Here is a tiny trained network, its code and every weight. The questions are about switching its units off for an input and a target symbol, where a switched-off unit gives its printed mean instead of its output.

import numpy as np


def w(rows, s, z=0):
    codes = np.array(rows[::2]) - 128.0
    scale = np.full(codes.shape[1], s)
    scale[-1] = z or s
    return codes * scale


def f(y):
    return y / 2 * (1 + np.tanh(0.7978845608 * (y + 0.044715 * y**3)))


def softmax(a):
    e = np.exp(a - a.max(-1, keepdims=True))
    return e / e.sum(-1, keepdims=True)


def log_softmax(a):
    a = a - a.max(-1, keepdims=True)
    return a - np.log(np.exp(a).sum(-1, keepdims=True))


def net(x, mask):
    ids = ['βεξπτφ'.index(c) for c in x.split()]
    T = len(ids)
    res = E[ids] + P[:T]
    u = 0
    for l in range(2):
        q, k, v = (res @ M[l].T for M in (Q, K, V))
        z = softmax(np.where(np.tri(T) > 0, q @ k.T / 4**0.5, -1e9)) @ v
        res = res + np.where(mask[u], z, O[l][:, -1]) @ O[l][:, :-1]
        u += 1
        y = f(res @ A[l][:, :-1].T + A[l][:, -1])
        res = res + np.where(mask[u : u + 4], y, B[l][:, -1]) @ B[l][:, :-1]
        u += 4
    return log_softmax(res[-1] @ U[:, :-1].T + U[:, -1])


Q, K, V, O, A, B = {}, {}, {}, {}, {}, {}
E = w([
[188,23,139,255,138,192,198,110,111,79,161,179],'β',
[182,173,224,100,132,63,33,58,80,185,106,146],'ε',
[196,215,193,152,9,204,163,187,111,118,136,77],'ξ',
[28,126,157,136,187,69,209,152,154,220,175,172],'π',
[219,72,55,136,45,117,129,205,99,86,209,67],'τ',
[73,51,131,68,45,168,87,119,146,64,115,88],'φ',
],0.0095)
P = w([
[139,87,191,183,116,174,139,26,104,225,213,2],'0',
[127,126,140,179,141,182,64,115,149,187,139,98],'1',
[159,122,140,156,141,151,93,127,168,154,138,134],'2',
[142,115,145,143,109,132,110,137,157,131,136,143],'3',
[146,115,150,120,105,129,140,154,139,99,138,145],'4',
[145,110,145,97,97,131,155,164,113,100,125,162],'5',
[132,92,159,85,88,110,163,170,83,68,125,163],'6',
[124,83,151,72,78,104,174,179,63,53,113,169],'7',
[130,79,125,47,68,101,201,174,37,42,102,175],'8',
],0.0079)
Q[0] = w([
[136,176,65,156,224,142,118,94,144,113,92,95],'0.h0',
[99,97,77,134,255,52,79,38,97,167,110,154],'0.h0',
[191,237,157,91,103,99,102,103,111,167,67,91],'0.h0',
[175,212,129,92,21,197,96,189,135,102,71,25],'0.h0',
],0.0091)
K[0] = w([
[182,117,110,230,128,193,126,91,135,145,186,39],'0.h0',
[126,185,156,224,154,210,103,52,213,245,130,59],'0.h0',
[215,151,174,86,107,114,33,87,73,127,105,102],'0.h0',
[195,73,102,22,23,122,63,142,2,5,80,85],'0.h0',
],0.0081)
V[0] = w([
[171,2,46,126,102,139,129,180,113,64,152,123],'0.h0',
[133,197,140,133,166,44,195,159,67,145,130,186],'0.h0',
[69,40,30,118,146,71,132,190,184,143,212,106],'0.h0',
[125,68,103,155,165,132,172,92,97,100,86,169],'0.h0',
],0.0053)
O[0] = w([
[127,88,150,110,184,181,74,171,3,171,135,32,164],'0.h0',
[85,184,137,92,105,78,225,182,139,116,148,142,54],'0.h0',
[159,74,181,101,197,159,143,250,157,195,112,121,253],'0.h0',
[23,151,183,108,230,114,148,96,104,162,103,116,54],'0.h0',
],0.0049,0.0016)
A[0] = w([
[239,215,228,55,80,23,37,11,138,178,38,221,140],'0.n0',
[123,88,60,241,186,230,146,32,41,78,115,61,4],'0.n1',
[166,163,58,197,28,197,189,152,117,27,208,101,129],'0.n2',
[144,4,137,152,108,165,221,230,81,27,165,178,209],'0.n3',
],0.0046,0.0033)
B[0] = w([
[164,129,111,205,182,68,113,92,2,70,146,122,179],'0.n0',
[96,131,89,170,185,4,172,45,135,152,42,147,135],'0.n1',
[193,94,62,159,61,164,191,157,169,95,110,165,164],'0.n2',
[234,99,242,147,24,180,158,127,131,159,66,179,254],'0.n3',
],0.0054,0.007)
Q[1] = w([
[74,180,87,110,147,75,175,92,145,81,101,201],'1.h0',
[64,175,99,101,222,90,97,124,99,125,148,85],'1.h0',
[76,143,156,160,254,133,118,86,147,205,85,172],'1.h0',
[161,39,149,218,93,167,122,112,144,117,126,154],'1.h0',
],0.0075)
K[1] = w([
[133,232,90,213,206,59,146,129,156,168,221,168],'1.h0',
[200,140,136,255,134,146,105,69,112,135,155,78],'1.h0',
[113,106,91,183,160,169,105,99,187,195,172,84],'1.h0',
[61,121,154,42,123,126,123,98,137,115,121,122],'1.h0',
],0.0087)
V[1] = w([
[242,180,113,230,82,67,120,113,1,54,157,132],'1.h0',
[138,184,112,132,45,215,225,154,178,150,54,150],'1.h0',
[178,156,121,150,135,158,137,223,74,192,114,105],'1.h0',
[147,159,175,157,200,84,232,198,132,224,143,250],'1.h0',
],0.0048)
O[1] = w([
[74,95,123,94,117,23,191,132,196,171,109,81,229],'1.h0',
[126,178,154,254,38,137,74,68,162,142,161,117,192],'1.h0',
[206,157,150,173,153,77,62,128,127,196,107,65,252],'1.h0',
[138,180,113,184,155,48,11,147,167,108,90,184,147],'1.h0',
],0.0058,0.0013)
A[1] = w([
[160,89,134,134,82,233,177,107,82,172,208,53,5],'1.n0',
[42,128,155,55,135,126,246,183,167,207,184,91,75],'1.n1',
[166,138,57,57,110,200,148,204,100,33,177,123,56],'1.n2',
[91,76,81,72,140,74,254,107,123,143,124,63,133],'1.n3',
],0.0058,0.0021)
B[1] = w([
[57,202,135,16,178,130,137,167,169,83,90,139,255],'1.n0',
[229,18,149,255,98,193,65,14,58,163,239,104,142],'1.n1',
[38,100,161,155,192,156,153,8,66,177,141,247,158],'1.n2',
[131,173,49,94,156,167,9,193,194,120,88,201,170],'1.n3',
],0.0051,0.0085)
U = w([
[125,94,181,190,136,92,160,1,48,208,207,95,241],'β',
[62,182,93,89,158,86,111,216,207,114,53,198,187],'ε',
[83,132,107,149,80,114,171,111,173,75,150,92,67],'ξ',
[168,112,84,165,107,168,60,117,114,87,113,150,4],'π',
[186,144,138,109,140,129,97,185,146,159,104,57,14],'τ',
[92,117,145,96,151,185,157,111,112,87,115,135,181],'φ',
],0.0061,0.0025)

Each question gives the input, a string of symbols that net reads in full, and the target symbol t.
The units are the heads (4 rows each of Q, K, V and O) and the neurons (one row each of A and B). Each row of codes is followed by its name. A weight is (code - 128) times the scale printed after its matrix; where a second scale follows, it is the last column's (O, A, B and U).
mask holds one flag per unit, layer by layer, with each layer's heads first. A switched-off unit (its flag False) gives its mean, the last column of its rows in O or B, instead of its output. The means were averaged over made-up inputs and are rounded, as every weight is.
A unit's drop is (log p(t) with every unit on - log p(t) with that unit switched off) / (log p(t) with every unit on - log p(t) with every unit switched off).
The circuit of an input: a set's keep is (log p(t) with only the set's units on - log p(t) with every unit switched off) / (log p(t) with every unit on - log p(t) with every unit switched off). Starting from all 10 units, units are removed one at a time, each time the one whose removal leaves the highest keep (on an exact tie, the one counted first), for as long as the keep stays at least 0.8.
units of the circuit, in order: the units of the circuit, biggest drop first
k most important neurons: the k neurons with the biggest drops, biggest first
k most important neurons of layer l: the k neurons of layer l with the biggest drops, biggest first
drop of u: that unit's drop, to one decimal
input φ π φ π ξ φ ε τ, target φ: units of the circuit, in order	[1.n0, 1.n2, 1.h0, 0.h0]
input φ τ ξ π β τ β ξ, target τ: 2 most important neurons	[1.n2, 0.n3]
input ε φ ε ξ φ β τ ξ, target τ: units of the circuit, in order	[0.h0, 1.h0, 0.n3]
input φ ξ β φ ε β ξ, target ξ: units of the circuit, in order	[1.h0, 0.h0, 0.n2]
input β π τ β β ε, target β: 2 most important neurons of layer 1	[1.n0, 1.n3]
input π π π ξ τ τ, target τ: units of the circuit, in order	[1.h0, 0.h0]
input π ξ π β ξ τ φ τ, target φ: units of the circuit, in order	[1.n0, 1.h0, 1.n2, 0.h0]
input τ β ε π ε π β, target π: units of the circuit, in order	[1.h0, 1.n0, 0.n0]
input ε ξ ε β, target β: 4 most important neurons	[0.n0, 1.n0, 0.n1, 1.n3]
input φ φ π τ τ, target τ: units of the circuit, in order	[0.h0, 0.n3, 1.h0]
input π β ε φ ξ β ε π ξ, target π: units of the circuit, in order	[1.h0, 0.h0, 0.n2, 1.n0]
input β β ξ, target ξ: units of the circuit, in order	[0.h0, 1.h0, 0.n2]
input β β ξ ξ π, target β: 4 most important neurons	[1.n1, 0.n2, 0.n3, 1.n0]
input ε τ τ β, target β: units of the circuit, in order	[0.h0, 0.n1, 1.n0]
input ξ φ φ φ ξ, target φ: 2 most important neurons	[1.n0, 1.n2]
input β φ π ξ, target φ: 2 most important neurons of layer 0	[0.n3, 0.n0]
input ξ π π τ ε π π ξ ξ, target π: 2 most important neurons	[0.n2, 0.n0]
input τ φ β, target φ: 2 most important neurons of layer 1	[1.n0, 1.n1]
input φ π φ, target φ: most important neuron of layer 0	[0.n3]
input β π β φ ξ ε, target β: drop of 1.n0	0.6
input φ τ ξ π, target β: drop of 1.n3	0.2
input β φ β, target φ: drop of 1.h0	1.6
